Below are the code and all the weights of a small trained network. Each question names an input and a target symbol and asks about switching units off, where a switched-off unit gives its printed mean instead of its output.

import numpy as np


def w(rows, s, z=0):
    codes = np.array(rows[::2]) - 128.0
    scale = np.full(codes.shape[1], s)
    scale[-1] = z or s
    return codes * scale


def f(y):
    return np.maximum(y, 0)


def softmax(a):
    e = np.exp(a - a.max(-1, keepdims=True))
    return e / e.sum(-1, keepdims=True)


def log_softmax(a):
    a = a - a.max(-1, keepdims=True)
    return a - np.log(np.exp(a).sum(-1, keepdims=True))


def net(x, mask):
    ids = ['ΔΘΛΦΨαβζηπω'.index(c) for c in x.split()]
    T = len(ids)
    res = E[ids] + P[:T]
    u = 0
    for l in range(2):
        q, k, v = (res @ M[l].T for M in (Q, K, V))
        z = softmax(np.where(np.tri(T) > 0, q @ k.T / 3**0.5, -1e9)) @ v
        res = res + np.where(mask[u], z, O[l][:, -1]) @ O[l][:, :-1]
        u += 1
        y = f(res @ A[l][:, :-1].T + A[l][:, -1])
        res = res + np.where(mask[u : u + 12], y, B[l][:, -1]) @ B[l][:, :-1]
        u += 12
    return log_softmax(res[-1] @ U[:, :-1].T + U[:, -1])


Q, K, V, O, A, B = {}, {}, {}, {}, {}, {}
E = w([
[218,175,122,183,108,193,143,201],'Δ',
[196,170,141,117,164,126,41,150],'Θ',
[143,155,125,77,226,115,118,166],'Λ',
[156,91,116,188,77,126,111,62],'Φ',
[195,162,80,109,97,68,94,115],'Ψ',
[142,171,40,112,154,190,140,159],'α',
[86,247,120,187,166,76,112,180],'β',
[130,116,190,109,77,135,127,124],'ζ',
[68,163,126,71,111,166,84,82],'η',
[128,109,64,154,100,138,184,97],'π',
[96,119,210,125,125,82,165,108],'ω',
],0.013)
P = w([
[218,149,220,84,192,131,157,30],'0',
[57,76,76,26,106,122,126,171],'1',
[173,99,231,151,43,92,107,213],'2',
[164,175,168,230,183,171,168,22],'3',
[44,80,73,29,107,112,133,186],'4',
[156,134,220,143,63,86,109,185],'5',
[134,157,171,253,216,199,146,26],'6',
[40,78,73,31,99,114,125,184],'7',
[148,158,219,132,68,87,107,163],'8',
[121,152,187,242,217,231,119,30],'9',
[41,84,76,27,108,113,126,178],'10',
],0.0069)
Q[0] = w([
[198,132,244,255,69,155,183,158],'L0H1',
[184,68,11,173,232,77,163,177],'L0H1',
[233,110,77,250,237,94,226,156],'L0H1',
],0.0049)
K[0] = w([
[182,117,212,151,67,137,146,236],'L0H1',
[166,149,56,254,207,112,175,122],'L0H1',
[224,134,96,193,165,110,163,180],'L0H1',
],0.0055)
V[0] = w([
[246,148,212,187,211,118,114,85],'L0H1',
[179,58,185,191,65,102,168,217],'L0H1',
[174,218,122,148,245,220,241,3],'L0H1',
],0.0034)
O[0] = w([
[200,154,67,182,179,34,185,138,122],'L0H1',
[231,104,214,147,113,162,116,70,3],'L0H1',
[149,254,61,150,206,41,58,70,192],'L0H1',
],0.0049,0.0014)
A[0] = w([
[126,72,123,105,72,100,129,122,183],'L0N1',
[149,151,109,116,155,180,114,123,254],'L0N2',
[129,69,134,5,137,111,49,185,108],'L0N3',
[102,79,104,118,135,141,72,83,28],'L0N4',
[182,54,197,158,101,127,173,182,47],'L0N5',
[71,145,41,120,74,130,138,119,136],'L0N6',
[138,206,123,72,96,113,64,234,190],'L0N7',
[126,193,206,96,175,97,68,49,77],'L0N8',
[109,151,244,161,133,93,196,160,28],'L0N9',
[146,39,132,111,66,57,147,88,195],'L0N10',
[32,175,32,102,180,186,167,136,124],'L0N11',
[162,77,28,42,133,226,198,255,207],'L0N12',
],0.0072,0.0025)
B[0] = w([
[100,94,154,129,114,97,117,156,175],'L0N1',
[121,173,132,177,145,122,144,91,220],'L0N2',
[185,127,124,47,145,150,102,156,218],'L0N3',
[115,63,79,104,117,113,122,147,145],'L0N4',
[122,136,122,167,156,95,135,68,161],'L0N5',
[109,100,110,142,105,95,126,89,196],'L0N6',
[170,174,136,138,115,113,118,191,253],'L0N7',
[170,154,93,175,140,132,184,130,203],'L0N8',
[109,127,105,134,254,181,136,101,164],'L0N9',
[96,93,134,133,126,119,148,191,179],'L0N10',
[94,134,130,132,120,92,97,84,249],'L0N11',
[82,186,59,123,124,148,163,119,240],'L0N12',
],0.0097,0.0052)
Q[1] = w([
[254,207,161,161,129,100,87,150],'L1H1',
[75,41,131,138,134,158,136,120],'L1H1',
[189,160,122,177,72,223,114,142],'L1H1',
],0.0059)
K[1] = w([
[235,122,108,122,192,120,104,254],'L1H1',
[105,101,156,164,83,57,129,114],'L1H1',
[141,147,110,88,92,172,121,255],'L1H1',
],0.0046)
V[1] = w([
[171,122,163,142,129,102,87,93],'L1H1',
[129,189,168,123,94,58,124,163],'L1H1',
[197,165,173,96,108,129,103,253],'L1H1',
],0.004)
O[1] = w([
[130,129,204,41,76,47,129,134,90],'L1H1',
[194,93,186,179,175,106,204,167,248],'L1H1',
[212,131,134,179,145,189,2,100,167],'L1H1',
],0.0054,0.0018)
A[1] = w([
[193,190,102,163,211,161,87,194,5],'L1N1',
[136,205,94,110,188,187,170,140,150],'L1N2',
[198,167,228,176,178,117,170,112,236],'L1N3',
[222,125,133,144,157,151,81,105,103],'L1N4',
[2,137,104,194,79,58,163,167,165],'L1N5',
[192,80,217,182,90,101,76,109,52],'L1N6',
[151,167,139,188,93,64,185,196,222],'L1N7',
[176,146,219,115,196,162,74,215,171],'L1N8',
[121,64,243,56,62,223,130,234,92],'L1N9',
[165,88,113,101,3,78,105,205,6],'L1N10',
[177,162,113,148,134,170,67,104,171],'L1N11',
[165,137,185,235,85,152,107,125,127],'L1N12',
],0.0068,0.0019)
B[1] = w([
[75,105,197,64,141,163,108,159,254],'L1N1',
[180,102,121,181,98,103,159,173,254],'L1N2',
[118,189,33,130,112,118,108,58,253],'L1N3',
[105,114,114,134,88,144,161,36,192],'L1N4',
[152,82,217,179,120,146,113,51,235],'L1N5',
[12,199,196,96,122,93,95,132,168],'L1N6',
[126,112,147,171,66,121,89,155,212],'L1N7',
[127,55,69,82,179,152,158,106,219],'L1N8',
[167,226,205,72,90,119,218,97,185],'L1N9',
[252,99,53,82,2,140,38,81,179],'L1N10',
[96,84,175,132,158,192,147,98,212],'L1N11',
[96,186,52,99,162,37,162,185,197],'L1N12',
],0.0068)
U = w([
[227,125,78,124,110,74,68,133,2],'Δ',
[85,124,103,90,200,47,120,236,158],'Θ',
[133,137,156,173,94,206,145,211,186],'Λ',
[116,137,220,165,126,47,42,152,135],'Φ',
[176,191,18,156,137,85,193,70,135],'Ψ',
[52,97,199,177,169,210,143,15,161],'α',
[35,140,124,50,131,118,36,89,15],'β',
[197,2,138,173,100,129,142,118,190],'ζ',
[65,128,232,80,166,98,199,152,150],'η',
[189,35,121,105,186,193,130,136,211],'π',
[195,176,195,92,70,177,181,117,77],'ω',
],0.0061,0.0033)

Each question gives the input, a string of symbols that net reads in full, and the target symbol t.
The units are the heads (3 rows each of Q, K, V and O) and the neurons (one row each of A and B). Each row of codes is followed by its name. A weight is (code - 128) times the scale printed after its matrix; where a second scale follows, it is the last column's (O, A, B and U).
mask holds one flag per unit, layer by layer, with each layer's heads first. A switched-off unit (its flag False) gives its mean, the last column of its rows in O or B, instead of its output. The means were averaged over made-up inputs and are rounded, as every weight is.
A unit's drop is (log p(t) with every unit on - log p(t) with that unit switched off) / (log p(t) with every unit on - log p(t) with every unit switched off).
The circuit of an input: a set's keep is (log p(t) with only the set's units on - log p(t) with every unit switched off) / (log p(t) with every unit on - log p(t) with every unit switched off). Starting from the 12 units with the biggest drops (on a tie, the unit counted first), units are removed one at a time, each time the one whose removal leaves the highest keep (on an exact tie, the one counted first), for as long as the keep stays at least 0.8.
units of the circuit, in order: the units of the circuit, biggest drop first
most important unit: the unit with the biggest drop
k most important neurons: the k neurons with the biggest drops, biggest first
k most important neurons of layer l: the k neurons of layer l with the biggest drops, biggest first
drop when u is switched off: that unit's drop, to one decimal
input Φ Θ α β α Θ η Δ ω Θ, target α: units of the circuit, in order	L1N11, L1H1, L1N4
input ω α Θ η Ψ Δ, target Ψ: units of the circuit, in order	L1N3, L0N5, L0H1
input α η Λ, target π: 2 most important neurons	L1N8, L0N3
input η β Φ α Ψ Θ η η β ω, target Ψ: units of the circuit, in order	L1N3, L0N8, L1N1
input ζ π η β Φ Δ, target Ψ: 2 most important neurons of layer 0	L0N5, L0N3
input α α ω η Δ β π η Θ, target β: 2 most important neurons of layer 1	L1N6, L1N1
input ζ Θ Θ Φ Θ Δ η, target Ψ: 3 most important neurons of layer 1	L1N1, L1N5, L1N12
input η η α, target Λ: most important unit	L0N12
input α Θ Ψ π Θ β, target Θ: 2 most important neurons	L1N12, L1N1
input η ζ Θ ω Θ η ω Φ, target ζ: 2 most important neurons of layer 1	L1N10, L1N5
input ω ζ α η ζ η α, target α: 2 most important neurons of layer 0	L0N11, L0N7
input Ψ α β, target Θ: 2 most important neurons of layer 0	L0N7, L0N9
input α η ω ω Δ η α Δ, target Λ: 2 most important neurons	L0N12, L0N7
input Θ Δ η η Φ ζ ω β ω, target α: 3 most important neurons	L0N9, L0N7, L0N3
input Λ ζ Φ, target Φ: 2 most important neurons	L1N6, L0N5
input Δ Θ ω, target α: 3 most important neurons	L0N9, L0N5, L0N7
input Λ Λ ω ω Θ, target π: 2 most important neurons	L0N3, L1N8
input ζ Φ η Φ η ζ ζ ζ Ψ η Θ, target π: 2 most important neurons of layer 0	L0N3, L0N7
input α Θ Θ, target β: most important unit	L1N6
input β α Θ Θ ζ Λ, target π: 2 most important neurons of layer 1	L1N8, L1N1
input ζ η α Λ ζ ζ, target η: 3 most important neurons of layer 1	L1N9, L1N6, L1N10
input β α η α Φ Φ Θ ζ, target ω: 3 most important neurons	L1N9, L1N10, L0N3
input α Λ Φ Δ α Λ Φ η ζ, target η: most important neuron	L0N9
input Φ α ω ζ, target Ψ: 2 most important neurons	L1N3, L1N1
input Λ ζ π Θ ζ η, target ω: drop when L1N5 is switched off	0.0
input β α Φ α Λ Δ β Λ π, target ζ: drop when L0N2 is switched off	0.2
input η ζ α η α β π η Θ β β, target Φ: most important neuron of layer 1	L1N5
input ζ η η ζ η ζ ω, target Ψ: drop when L0N11 is switched off	0.1
input ζ Λ ω η, target Ψ: drop when L1N5 is switched off	0.2
input Θ Λ β β β, target Φ: 2 most important neurons of layer 1	L1N5, L1N7
